Below are the code and all the weights of a small trained network. Each question names an input and a target symbol and asks about switching units off, where a switched-off unit gives its printed mean instead of its output.

import numpy as np


def w(rows, s, z=0):
    codes = np.array(rows[::2]) - 128.0
    scale = np.full(codes.shape[1], s)
    scale[-1] = z or s
    return codes * scale


def norm(h):
    return h / np.sqrt((h * h).mean(-1, keepdims=True) + 1e-5)


def f(y):
    return np.maximum(y, 0)


def softmax(a):
    e = np.exp(a - a.max(-1, keepdims=True))
    return e / e.sum(-1, keepdims=True)


def log_softmax(a):
    a = a - a.max(-1, keepdims=True)
    return a - np.log(np.exp(a).sum(-1, keepdims=True))


def net(x, mask):
    ids = ['αβγεπτψω'.index(c) for c in x.split()]
    T = len(ids)
    res = E[ids] + P[:T]
    u = 0
    for l in range(3):
        r = norm(res)
        for j in range(2):
            rows = slice(3 * j, 3 * j + 3)
            q, k, v = (r @ M[l][rows].T for M in (Q, K, V))
            z = softmax(np.where(np.tri(T) > 0, q @ k.T / 3**0.5, -1e9)) @ v
            o = O[l][rows]
            res = res + np.where(mask[u + j], z, o[:, -1]) @ o[:, :-1]
        u += 2
        y = f(norm(res) @ A[l][:, :-1].T + A[l][:, -1])
        res = res + np.where(mask[u : u + 4], y, B[l][:, -1]) @ B[l][:, :-1]
        u += 4
    return log_softmax(norm(res)[-1] @ U[:, :-1].T + U[:, -1])


Q, K, V, O, A, B = {}, {}, {}, {}, {}, {}
E = w([
[122,68,133,154,105,146,119,3,82,66,121],'α',
[74,189,161,204,128,112,204,85,116,117,170],'β',
[105,111,181,151,151,118,139,36,106,81,151],'γ',
[96,159,138,142,119,218,158,31,118,130,129],'ε',
[137,94,176,146,171,110,107,146,75,103,91],'π',
[50,147,84,54,91,139,123,139,162,34,112],'τ',
[98,103,77,133,119,234,94,135,66,132,42],'ψ',
[166,167,96,170,147,162,182,206,59,131,125],'ω',
],0.0024)
P = w([
[163,112,120,163,248,105,152,144,189,91,81],'0',
[122,59,180,192,130,168,132,173,160,79,170],'1',
[175,127,67,228,152,105,30,149,210,124,151],'2',
[138,157,142,152,182,97,160,121,107,88,49],'3',
[110,85,168,149,108,156,126,171,117,128,178],'4',
[170,168,97,191,108,122,7,147,159,147,167],'5',
[163,190,163,103,141,98,145,107,65,117,72],'6',
[118,100,169,101,92,136,119,151,81,175,180],'7',
[180,194,100,151,86,122,6,143,119,158,157],'8',
[154,197,164,90,144,93,132,108,63,112,70],'9',
[98,89,141,89,129,134,119,121,90,178,181],'10',
],0.0024)
Q[0] = w([
[139,119,104,84,135,110,147,161,185,139,97],'L0H0',
[127,81,205,87,139,90,252,109,137,112,119],'L0H0',
[129,208,88,134,111,100,14,117,156,110,156],'L0H0',
[127,232,93,127,162,142,198,163,174,215,134],'L0H1',
[158,129,161,108,199,2,129,213,124,131,136],'L0H1',
[113,151,185,159,120,75,187,50,174,98,172],'L0H1',
],0.0072)
K[0] = w([
[106,109,76,140,152,121,105,197,244,31,113],'L0H0',
[95,99,179,192,174,95,144,60,213,86,169],'L0H0',
[137,183,120,31,75,87,122,172,76,139,107],'L0H0',
[111,240,114,191,134,168,239,218,142,214,167],'L0H1',
[155,127,195,155,155,38,121,249,105,107,138],'L0H1',
[103,163,182,152,118,62,157,2,180,103,209],'L0H1',
],0.0052)
V[0] = w([
[164,116,158,248,152,184,144,92,63,205,119],'L0H0',
[137,221,4,103,67,166,209,130,123,66,175],'L0H0',
[192,147,167,134,204,108,100,152,51,176,118],'L0H0',
[114,136,166,119,184,76,123,177,111,250,67],'L0H1',
[55,61,33,14,137,129,97,45,80,164,208],'L0H1',
[61,22,33,100,121,170,137,104,52,90,132],'L0H1',
],0.0017)
O[0] = w([
[172,204,160,112,122,160,176,194,176,13,62,174],'L0H0',
[240,114,104,193,252,115,145,104,109,133,194,141],'L0H0',
[62,131,165,185,129,129,113,233,156,120,140,81],'L0H0',
[74,143,127,212,82,183,126,34,86,46,144,5],'L0H1',
[190,183,247,213,25,140,103,211,161,110,95,42],'L0H1',
[183,165,166,100,84,43,169,159,158,85,120,201],'L0H1',
],0.002,0.0013)
A[0] = w([
[78,198,112,187,172,130,137,86,113,134,111,63],'L0N0',
[127,169,153,149,147,89,34,76,120,179,71,120],'L0N1',
[112,64,83,108,106,77,81,66,120,251,154,5],'L0N2',
[126,58,128,113,51,134,60,121,137,129,101,114],'L0N3',
],0.0027,0.0013)
B[0] = w([
[164,106,131,76,100,103,82,131,133,98,107,245],'L0N0',
[119,149,97,117,108,116,162,128,154,76,143,243],'L0N1',
[178,84,80,62,159,98,50,3,57,131,111,168],'L0N2',
[104,149,128,180,141,142,94,129,119,136,158,224],'L0N3',
],0.0046,0.0013)
Q[1] = w([
[117,168,235,95,63,127,152,76,79,13,147],'L1H0',
[98,25,152,170,122,153,134,163,208,249,221],'L1H0',
[194,253,61,217,83,129,8,158,154,91,209],'L1H0',
[113,104,92,99,109,126,101,165,114,119,63],'L1H1',
[129,36,130,125,140,148,132,107,143,165,188],'L1H1',
[122,138,92,185,131,153,111,202,179,150,80],'L1H1',
],0.0045)
K[1] = w([
[113,157,207,98,85,117,111,45,91,174,155],'L1H0',
[179,116,82,192,203,89,150,78,228,76,77],'L1H0',
[202,230,74,116,89,157,150,132,24,112,96],'L1H0',
[132,175,107,127,122,75,86,144,146,95,123],'L1H1',
[110,1,134,151,118,148,124,175,177,111,166],'L1H1',
[160,115,82,163,173,112,117,129,158,120,104],'L1H1',
],0.0056)
V[1] = w([
[62,164,108,87,70,108,107,71,213,116,143],'L1H0',
[102,100,136,4,96,187,51,164,119,100,117],'L1H0',
[168,105,172,80,124,89,182,129,156,109,182],'L1H0',
[153,183,189,112,184,158,190,96,134,157,151],'L1H1',
[193,179,70,121,182,120,92,128,142,131,80],'L1H1',
[153,122,118,177,141,83,171,157,81,152,89],'L1H1',
],0.0032)
O[1] = w([
[116,79,111,150,61,138,150,140,99,2,137,131],'L1H0',
[133,38,105,192,141,104,201,89,196,133,110,249],'L1H0',
[171,127,179,144,156,141,148,207,169,105,192,136],'L1H0',
[111,41,85,133,76,146,121,141,118,125,63,68],'L1H1',
[145,96,190,150,73,134,164,168,159,89,132,230],'L1H1',
[131,78,130,78,119,105,152,108,160,57,166,49],'L1H1',
],0.0033,0.0014)
A[1] = w([
[250,143,156,154,82,127,98,57,184,104,126,75],'L1N0',
[222,94,195,148,196,129,148,151,85,123,111,254],'L1N1',
[209,205,114,177,82,201,47,188,184,178,130,122],'L1N2',
[177,143,70,106,85,85,96,128,106,109,227,34],'L1N3',
],0.0025,0.00082)
B[1] = w([
[107,127,43,126,156,84,111,209,86,146,146,225],'L1N0',
[59,169,93,79,50,128,107,112,207,141,153,254],'L1N1',
[180,57,179,153,208,59,185,92,208,129,136,220],'L1N2',
[117,71,134,149,216,253,177,65,93,128,91,207],'L1N3',
],0.0026,0.0018)
Q[2] = w([
[96,58,97,163,163,173,92,120,133,143,193],'L2H0',
[112,180,154,87,73,125,129,140,136,70,85],'L2H0',
[129,104,105,134,147,184,140,187,145,174,177],'L2H0',
[79,115,111,128,187,91,59,134,137,81,108],'L2H1',
[170,100,129,129,157,185,60,117,134,135,53],'L2H1',
[99,206,164,96,161,114,101,101,134,111,254],'L2H1',
],0.0059)
K[2] = w([
[139,149,2,131,200,70,78,109,160,56,103],'L2H0',
[72,103,145,90,34,171,127,164,47,222,213],'L2H0',
[121,174,98,117,208,111,137,127,183,140,133],'L2H0',
[107,82,138,67,128,54,152,131,172,109,88],'L2H1',
[121,58,97,132,112,128,61,117,196,118,116],'L2H1',
[130,144,245,95,136,171,219,100,118,46,120],'L2H1',
],0.0051)
V[2] = w([
[38,165,76,68,139,120,250,221,80,127,128],'L2H0',
[61,111,226,90,103,255,174,90,170,138,122],'L2H0',
[15,90,143,130,127,79,30,147,132,126,137],'L2H0',
[150,105,152,187,89,202,75,93,148,163,160],'L2H1',
[113,113,179,153,136,158,163,110,62,152,188],'L2H1',
[54,105,167,122,88,158,176,119,129,132,132],'L2H1',
],0.0025)
O[2] = w([
[169,158,71,248,166,42,86,104,145,88,57,130],'L2H0',
[123,59,121,195,218,190,26,128,156,158,248,178],'L2H0',
[253,118,198,118,135,89,163,220,152,192,114,191],'L2H0',
[114,137,105,84,211,9,147,160,160,41,139,23],'L2H1',
[126,73,124,178,153,159,100,144,241,69,73,6],'L2H1',
[158,126,193,134,124,159,74,183,124,110,39,141],'L2H1',
],0.0024,0.0016)
A[2] = w([
[84,194,47,163,88,53,100,111,145,159,86,3],'L2N0',
[76,113,130,71,165,165,167,46,3,181,103,16],'L2N1',
[122,116,162,184,66,142,110,203,192,130,170,76],'L2N2',
[39,114,150,113,133,177,147,106,48,170,121,192],'L2N3',
],0.0044,0.0033)
B[2] = w([
[19,184,111,168,50,138,125,167,154,167,100,163],'L2N0',
[164,16,122,73,66,101,2,198,177,120,55,212],'L2N1',
[76,52,166,137,160,189,77,120,180,102,124,211],'L2N2',
[137,195,109,131,141,117,190,93,69,144,187,254],'L2N3',
],0.0053,0.0032)
U = w([
[72,29,199,153,140,206,79,182,211,106,131,133],'α',
[71,169,97,157,192,187,180,40,33,130,214,125],'β',
[167,161,171,12,35,117,191,200,81,146,170,134],'γ',
[151,17,46,67,96,87,34,103,103,167,66,165],'ε',
[181,232,154,159,154,135,51,176,88,2,79,6],'π',
[26,206,71,181,57,100,119,144,185,172,69,146],'τ',
[192,162,147,135,248,54,151,111,192,235,92,174],'ψ',
[171,57,63,174,98,71,248,105,183,35,113,120],'ω',
],0.005,0.0018)

Each question gives the input, a string of symbols that net reads in full, and the target symbol t.
The units are the heads (3 rows each of Q, K, V and O) and the neurons (one row each of A and B). Each row of codes is followed by its name. A weight is (code - 128) times the scale printed after its matrix; where a second scale follows, it is the last column's (O, A, B and U).
mask holds one flag per unit, layer by layer, with each layer's heads first. A switched-off unit (its flag False) gives its mean, the last column of its rows in O or B, instead of its output. The means were averaged over made-up inputs and are rounded, as every weight is.
A unit's drop is (log p(t) with every unit on - log p(t) with that unit switched off) / (log p(t) with every unit on - log p(t) with every unit switched off).
The circuit of an input: a set's keep is (log p(t) with only the set's units on - log p(t) with every unit switched off) / (log p(t) with every unit on - log p(t) with every unit switched off). Starting from the 12 units with the biggest drops (on a tie, the unit counted first), units are removed one at a time, each time the one whose removal leaves the highest keep (on an exact tie, the one counted first), for as long as the keep stays at least 0.8.
circuit, biggest first: the units of the circuit, biggest drop first
unit that matters most: the unit with the biggest drop
k most important neurons: the k neurons with the biggest drops, biggest first
which heads matter: for each layer, one digit per head in row order, 1 if its drop is at least 0.15 and else 0, layers parted by /
input β τ τ ε, target ω: which heads matter => 00 / 10 / 00
input π γ τ β π β, target α: circuit, biggest first => (L0H0, L2N2)
input π γ τ τ β π β β ω β ψ, target α: unit that matters most => L0H1
input ψ ω π, target ψ: circuit, biggest first => (L1H0, L2N1)
input α ψ ψ β τ β γ ω β β, target τ: which heads matter => 00 / 00 / 10
input β ω ε β τ ω β ψ γ β, target ε: circuit, biggest first => (L2N1, L0H1)
input γ τ τ π π α, target α: circuit, biggest first => (L0H0, L2N2, L2H0)
input ψ β ψ τ, target π: which heads matter => 00 / 10 / 10
input τ β ψ, target τ: which heads matter => 00 / 10 / 00
input τ γ β τ β τ β, target π: 2 most important neurons => (L0N0, L2N3)
input β β τ γ β τ ψ ψ ψ ψ ε, target α: circuit, biggest first => (L2H1, L0H1)
input β α π τ ε τ α, target β: 4 most important neurons => (L0N0, L2N1, L1N2, L1N1)
input τ τ α ψ ε β ψ γ τ ω, target α: which heads matter => 00 / 10 / 10
input β τ π γ π τ ψ, target ψ: unit that matters most => L2H0
input ε τ γ τ τ, target γ: 2 most important neurons => (L2N3, L2N1)
input τ τ α ψ τ τ, target τ: circuit, biggest first => (L1H0, L2N0)
input ε β α π ψ ω τ α, target β: 2 most important neurons => (L0N3, L2N3)
input β β α π β ω, target ψ: circuit, biggest first => (L1H0, L1N2)
input β α π β τ γ π ψ τ α ψ, target β: 2 most important neurons => (L2N3, L2N1)
input ω τ β ε ε α π, target β: unit that matters most => L2H0
input τ β τ ω γ ψ ε, target α: which heads matter => 10 / 10 / 10
input ψ α ε β ω α, target ψ: circuit, biggest first => (L1H0, L0H0, L1N2)
input τ ω τ τ γ τ ε β β, target ω: which heads matter => 00 / 00 / 10
input τ π ω ψ τ, target β: which heads matter => 10 / 00 / 00
input τ τ π τ ψ τ τ β β τ π, target β: which heads matter => 11 / 11 / 11
input β β τ, target ε: which heads matter => 10 / 00 / 00
input ε π γ ε τ ψ ε π β τ, target ψ: which heads matter => 00 / 10 / 10
input τ β ω τ τ α ω τ ω γ, target ω: circuit, biggest first => (L1H0)
input π ψ τ ψ β π π α ω π, target γ: which heads matter => 01 / 00 / 10
